Below are the code and all the weights of a small trained network. Each question names an input and a target symbol and asks about switching units off, where a switched-off unit gives its printed mean instead of its output.

import numpy as np


def w(rows, s, z=0):
    codes = np.array(rows[::2]) - 128.0
    scale = np.full(codes.shape[1], s)
    scale[-1] = z or s
    return codes * scale


def norm(h):
    return h / np.sqrt((h * h).mean(-1, keepdims=True) + 1e-5)


def f(y):
    return y / 2 * (1 + np.tanh(0.7978845608 * (y + 0.044715 * y**3)))


def softmax(a):
    e = np.exp(a - a.max(-1, keepdims=True))
    return e / e.sum(-1, keepdims=True)


def log_softmax(a):
    a = a - a.max(-1, keepdims=True)
    return a - np.log(np.exp(a).sum(-1, keepdims=True))


def net(x, mask):
    ids = ['αγδελστφψω'.index(c) for c in x.split()]
    T = len(ids)
    res = E[ids] + P[:T]
    r = norm(res)
    for j in range(2):
        rows = slice(2 * j, 2 * j + 2)
        q, k, v = (r @ M[0][rows].T for M in (Q, K, V))
        z = softmax(np.where(np.tri(T) > 0, q @ k.T / 2**0.5, -1e9)) @ v
        o = O[0][rows]
        res = res + np.where(mask[j], z, o[:, -1]) @ o[:, :-1]
    y = f(norm(res) @ A[0][:, :-1].T + A[0][:, -1])
    res = res + np.where(mask[2:10], y, B[0][:, -1]) @ B[0][:, :-1]
    return log_softmax(norm(res)[-1] @ U[:, :-1].T + U[:, -1])


Q, K, V, O, A, B = {}, {}, {}, {}, {}, {}
E = w([
[122,131,109,84,93,130],'α',
[63,168,99,115,27,175],'γ',
[153,199,172,120,156,102],'δ',
[84,127,160,105,158,174],'ε',
[72,118,80,48,76,154],'λ',
[156,90,103,88,103,107],'σ',
[170,133,102,116,135,120],'τ',
[184,224,198,141,146,213],'φ',
[45,96,81,121,141,129],'ψ',
[142,124,73,255,182,88],'ω',
],0.02)
P = w([
[190,151,162,135,98,80],'0',
[187,161,124,140,149,160],'1',
[83,137,151,121,127,52],'2',
[155,96,175,214,9,97],'3',
[198,127,111,168,189,201],'4',
[106,147,158,132,149,62],'5',
[195,83,192,201,32,106],'6',
[209,101,78,178,199,223],'7',
[111,169,172,126,154,55],'8',
],0.013)
Q[0] = w([
[107,163,109,156,177,119],'head 0',
[97,99,147,121,107,103],'head 0',
[129,149,164,147,91,127],'head 1',
[121,155,90,7,100,125],'head 1',
],0.018)
K[0] = w([
[161,120,130,172,95,253],'head 0',
[168,164,206,56,126,55],'head 0',
[39,70,179,96,124,103],'head 1',
[75,146,244,49,64,102],'head 1',
],0.0076)
V[0] = w([
[156,134,190,73,79,57],'head 0',
[127,111,91,101,201,122],'head 0',
[95,120,146,254,220,124],'head 1',
[71,63,133,95,189,196],'head 1',
],0.0081)
O[0] = w([
[172,118,155,2,162,53,217],'head 0',
[166,152,168,194,67,123,79],'head 0',
[34,147,43,110,7,34,127],'head 1',
[105,82,169,97,109,136,2],'head 1',
],0.0085,0.0034)
A[0] = w([
[173,176,80,109,142,123,65],'neuron 0',
[112,151,92,120,171,196,117],'neuron 1',
[74,58,123,107,168,142,129],'neuron 2',
[79,135,167,84,96,103,134],'neuron 3',
[203,115,162,85,127,80,191],'neuron 4',
[134,71,147,153,10,124,209],'neuron 5',
[91,96,108,86,189,91,3],'neuron 6',
[152,119,166,101,116,156,133],'neuron 7',
],0.013,0.0022)
B[0] = w([
[130,68,49,223,134,138,183],'neuron 0',
[188,89,47,102,116,63,178],'neuron 1',
[233,109,135,165,102,112,157],'neuron 2',
[150,103,107,216,250,165,179],'neuron 3',
[84,102,113,73,58,189,254],'neuron 4',
[166,109,250,108,160,162,187],'neuron 5',
[138,167,136,175,109,89,162],'neuron 6',
[56,140,122,185,110,159,159],'neuron 7',
],0.011,0.0075)
U = w([
[125,111,116,113,106,139,165],'α',
[86,98,108,167,216,201,80],'γ',
[81,168,101,100,198,87,208],'δ',
[175,53,203,185,182,107,134],'ε',
[135,86,100,114,196,145,5],'λ',
[179,163,90,77,46,46,222],'σ',
[119,149,2,163,103,145,50],'τ',
[131,172,137,209,51,186,160],'φ',
[158,111,157,177,94,12,210],'ψ',
[82,141,107,172,42,85,132],'ω',
],0.0093,0.0031)

Each question gives the input, a string of symbols that net reads in full, and the target symbol t.
The units are the heads (2 rows each of Q, K, V and O) and the neurons (one row each of A and B). Each row of codes is followed by its name. A weight is (code - 128) times the scale printed after its matrix; where a second scale follows, it is the last column's (O, A, B and U).
mask holds one flag per unit, heads first, then neurons. A switched-off unit (its flag False) gives its mean, the last column of its rows in O or B, instead of its output. The means were averaged over made-up inputs and are rounded, as every weight is.
A unit's drop is (log p(t) with every unit on - log p(t) with that unit switched off) / (log p(t) with every unit on - log p(t) with every unit switched off).
The circuit of an input: a set's keep is (log p(t) with only the set's units on - log p(t) with every unit switched off) / (log p(t) with every unit on - log p(t) with every unit switched off). Starting from all 10 units, units are removed one at a time, each time the one whose removal leaves the highest keep (on an exact tie, the one counted first), for as long as the keep stays at least 0.8.
circuit, biggest first: the units of the circuit, biggest drop first
top k neurons: the k neurons with the biggest drops, biggest first
heads that matter: for each layer, one digit per head in row order, 1 if its drop is at least 0.15 and else 0, layers parted by /
drop when u is switched off: that unit's drop, to one decimal
input δ δ γ φ φ ψ, target ψ: circuit, biggest first -> neuron 2; neuron 6
input γ δ ε, target ε: top 2 neurons -> neuron 2; neuron 3
input δ ψ σ δ ψ, target φ: circuit, biggest first -> head 0
input ε φ γ σ λ, target σ: circuit, biggest first -> neuron 1; neuron 3
input ψ ψ γ δ, target ε: top 2 neurons -> neuron 5; neuron 3
input σ γ σ δ δ δ ψ ε, target τ: circuit, biggest first -> neuron 1; neuron 5
input δ δ δ δ, target σ: circuit, biggest first -> head 0; neuron 4
input δ ψ ε, target ε: top 2 neurons -> neuron 3; neuron 2
input ψ σ ψ σ, target ε: heads that matter -> 00
input ε ψ δ α, target ε: heads that matter -> 00
input φ ψ ε σ, target ε: top 2 neurons -> neuron 5; neuron 3
input δ ω ω, target ω: heads that matter -> 11
input φ δ ψ ω δ τ ψ, target ε: top 3 neurons -> neuron 5; neuron 3; neuron 4
input ψ τ ψ λ, target ε: top 2 neurons -> neuron 5; neuron 4
input τ δ δ φ δ, target τ: top 3 neurons -> neuron 0; neuron 5; neuron 3
input γ δ ψ α, target ε: drop when neuron 2 is switched off -> 0.0
input ω δ φ δ φ, target τ: drop when neuron 0 is switched off -> 0.1
input δ δ ψ φ ε, target τ: drop when neuron 1 is switched off -> 0.4
input δ ψ δ γ δ, target φ: drop when head 1 is switched off -> 0.4
